Here is a tiny trained network, its code and every weight. The questions are about switching its units off for an input and a target symbol, where a switched-off unit gives its printed mean instead of its output.

import numpy as np


def w(rows, s, z=0):
    codes = np.array(rows[::2]) - 128.0
    scale = np.full(codes.shape[1], s)
    scale[-1] = z or s
    return codes * scale


def norm(h):
    return h / np.sqrt((h * h).mean(-1, keepdims=True) + 1e-5)


def f(y):
    return np.maximum(y, 0)


def softmax(a):
    e = np.exp(a - a.max(-1, keepdims=True))
    return e / e.sum(-1, keepdims=True)


def log_softmax(a):
    a = a - a.max(-1, keepdims=True)
    return a - np.log(np.exp(a).sum(-1, keepdims=True))


def net(x, mask):
    ids = ['ΓΔΘαβεμπτφψ'.index(c) for c in x.split()]
    T = len(ids)
    res = E[ids] + P[:T]
    q, k, v = (norm(res) @ M[0].T for M in (Q, K, V))
    z = softmax(np.where(np.tri(T) > 0, q @ k.T / 3**0.5, -1e9)) @ v
    res = res + np.where(mask[0], z, O[0][:, -1]) @ O[0][:, :-1]
    y = f(norm(res) @ A[0][:, :-1].T + A[0][:, -1])
    res = res + np.where(mask[1:13], y, B[0][:, -1]) @ B[0][:, :-1]
    return log_softmax(norm(res)[-1] @ U[:, :-1].T + U[:, -1])


Q, K, V, O, A, B = {}, {}, {}, {}, {}, {}
E = w([
[155,162,131,86,121],'Γ',
[102,87,168,97,175],'Δ',
[134,174,181,63,91],'Θ',
[150,179,127,173,90],'α',
[185,64,101,136,172],'β',
[168,7,125,75,130],'ε',
[146,70,135,159,115],'μ',
[147,165,87,100,90],'π',
[149,134,90,90,173],'τ',
[178,79,121,194,134],'φ',
[144,133,142,140,111],'ψ',
],0.017)
P = w([
[137,140,72,108,130],'0',
[253,149,237,24,202],'1',
[111,73,103,161,167],'2',
[136,153,73,100,127],'3',
[175,136,190,146,241],'4',
[117,91,184,195,49],'5',
],0.016)
Q[0] = w([
[1,241,4,96,56],'h0',
[134,59,100,190,69],'h0',
[87,48,142,82,10],'h0',
],0.016)
K[0] = w([
[117,251,124,99,96],'h0',
[171,117,99,135,64],'h0',
[113,135,132,96,32],'h0',
],0.03)
V[0] = w([
[81,88,149,96,166],'h0',
[5,88,38,160,33],'h0',
[49,230,113,188,184],'h0',
],0.017)
O[0] = w([
[122,71,144,146,212,182],'h0',
[163,81,114,8,76,79],'h0',
[245,144,157,137,60,5],'h0',
],0.016,0.011)
A[0] = w([
[122,10,71,173,69,5],'n0',
[141,102,170,114,175,142],'n1',
[185,87,170,94,118,2],'n2',
[209,129,222,165,143,99],'n3',
[68,56,80,154,62,84],'n4',
[184,46,207,79,124,121],'n5',
[174,161,46,140,147,67],'n6',
[95,140,166,121,40,115],'n7',
[145,84,35,150,131,62],'n8',
[127,214,178,99,124,73],'n9',
[40,109,254,177,49,112],'n10',
[118,146,156,109,110,90],'n11',
],0.022,0.0072)
B[0] = w([
[88,147,254,144,223,155],'n0',
[136,119,168,89,55,248],'n1',
[56,147,115,219,155,134],'n2',
[189,216,167,122,181,159],'n3',
[232,136,130,140,65,192],'n4',
[167,91,18,198,155,184],'n5',
[114,107,141,99,221,146],'n6',
[43,137,141,160,200,166],'n7',
[137,167,75,170,86,157],'n8',
[205,90,152,128,58,149],'n9',
[18,30,123,211,184,174],'n10',
[108,147,123,151,132,137],'n11',
],0.032,0.011)
U = w([
[252,117,163,96,207,52],'Γ',
[89,82,224,49,75,176],'Δ',
[124,80,181,238,59,67],'Θ',
[119,227,171,145,84,167],'α',
[115,133,22,173,129,188],'β',
[126,43,40,50,133,80],'ε',
[141,121,121,97,17,254],'μ',
[73,171,95,19,147,192],'π',
[120,183,116,126,217,84],'τ',
[171,181,131,158,96,140],'φ',
[70,207,155,124,153,111],'ψ',
],0.011,0.0053)

Each question gives the input, a string of symbols that net reads in full, and the target symbol t.
The units are the heads (3 rows each of Q, K, V and O) and the neurons (one row each of A and B). Each row of codes is followed by its name. A weight is (code - 128) times the scale printed after its matrix; where a second scale follows, it is the last column's (O, A, B and U).
mask holds one flag per unit, heads first, then neurons. A switched-off unit (its flag False) gives its mean, the last column of its rows in O or B, instead of its output. The means were averaged over made-up inputs and are rounded, as every weight is.
A unit's drop is (log p(t) with every unit on - log p(t) with that unit switched off) / (log p(t) with every unit on - log p(t) with every unit switched off).
The circuit of an input: a set's keep is (log p(t) with only the set's units on - log p(t) with every unit switched off) / (log p(t) with every unit on - log p(t) with every unit switched off). Starting from the 12 units with the biggest drops (on a tie, the unit counted first), units are removed one at a time, each time the one whose removal leaves the highest keep (on an exact tie, the one counted first), for as long as the keep stays at least 0.8.
circuit, biggest first: the units of the circuit, biggest drop first
unit that matters most: the unit with the biggest drop
k most important neurons: the k neurons with the biggest drops, biggest first
drop when u is switched off: that unit's drop, to one decimal
input ε β ψ φ α, target β: circuit, biggest first : [h0, n5]
input ψ Δ μ, target Γ: circuit, biggest first : [h0, n0, n4]
input π Δ Δ Δ Θ, target Γ: circuit, biggest first : [h0, n3, n5, n1]
input Δ φ β π π, target Δ: unit that matters most : n5
input Δ Δ Δ Γ, target Γ: 4 most important neurons : [n6, n9, n1, n10]
input Γ Δ φ α, target α: 2 most important neurons : [n7, n9]
input μ μ μ Δ Γ ε, target Δ: 3 most important neurons : [n5, n0, n4]
input Γ φ Δ Δ φ, target Γ: 2 most important neurons : [n3, n1]
input ψ Δ μ ε Γ, target ε: 2 most important neurons : [n5, n4]
input Γ ψ φ Δ β, target μ: 2 most important neurons : [n1, n10]
input β Δ Δ α Γ, target Γ: 3 most important neurons : [n3, n5, n1]
input α ψ ψ Θ μ, target β: 2 most important neurons : [n5, n2]
input π Θ β α μ, target Δ: 2 most important neurons : [n5, n1]
input π Θ Δ μ μ, target Γ: most important neuron : [n3]
input Δ Θ Δ Δ, target Δ: 2 most important neurons : [n1, n5]
input Δ ψ ε Δ Γ, target π: drop when n4 is switched off : 0.1
input β β Δ β Δ, target Γ: drop when n11 is switched off : 0.0
input β β ε, target Δ: drop when h0 is switched off : 0.6
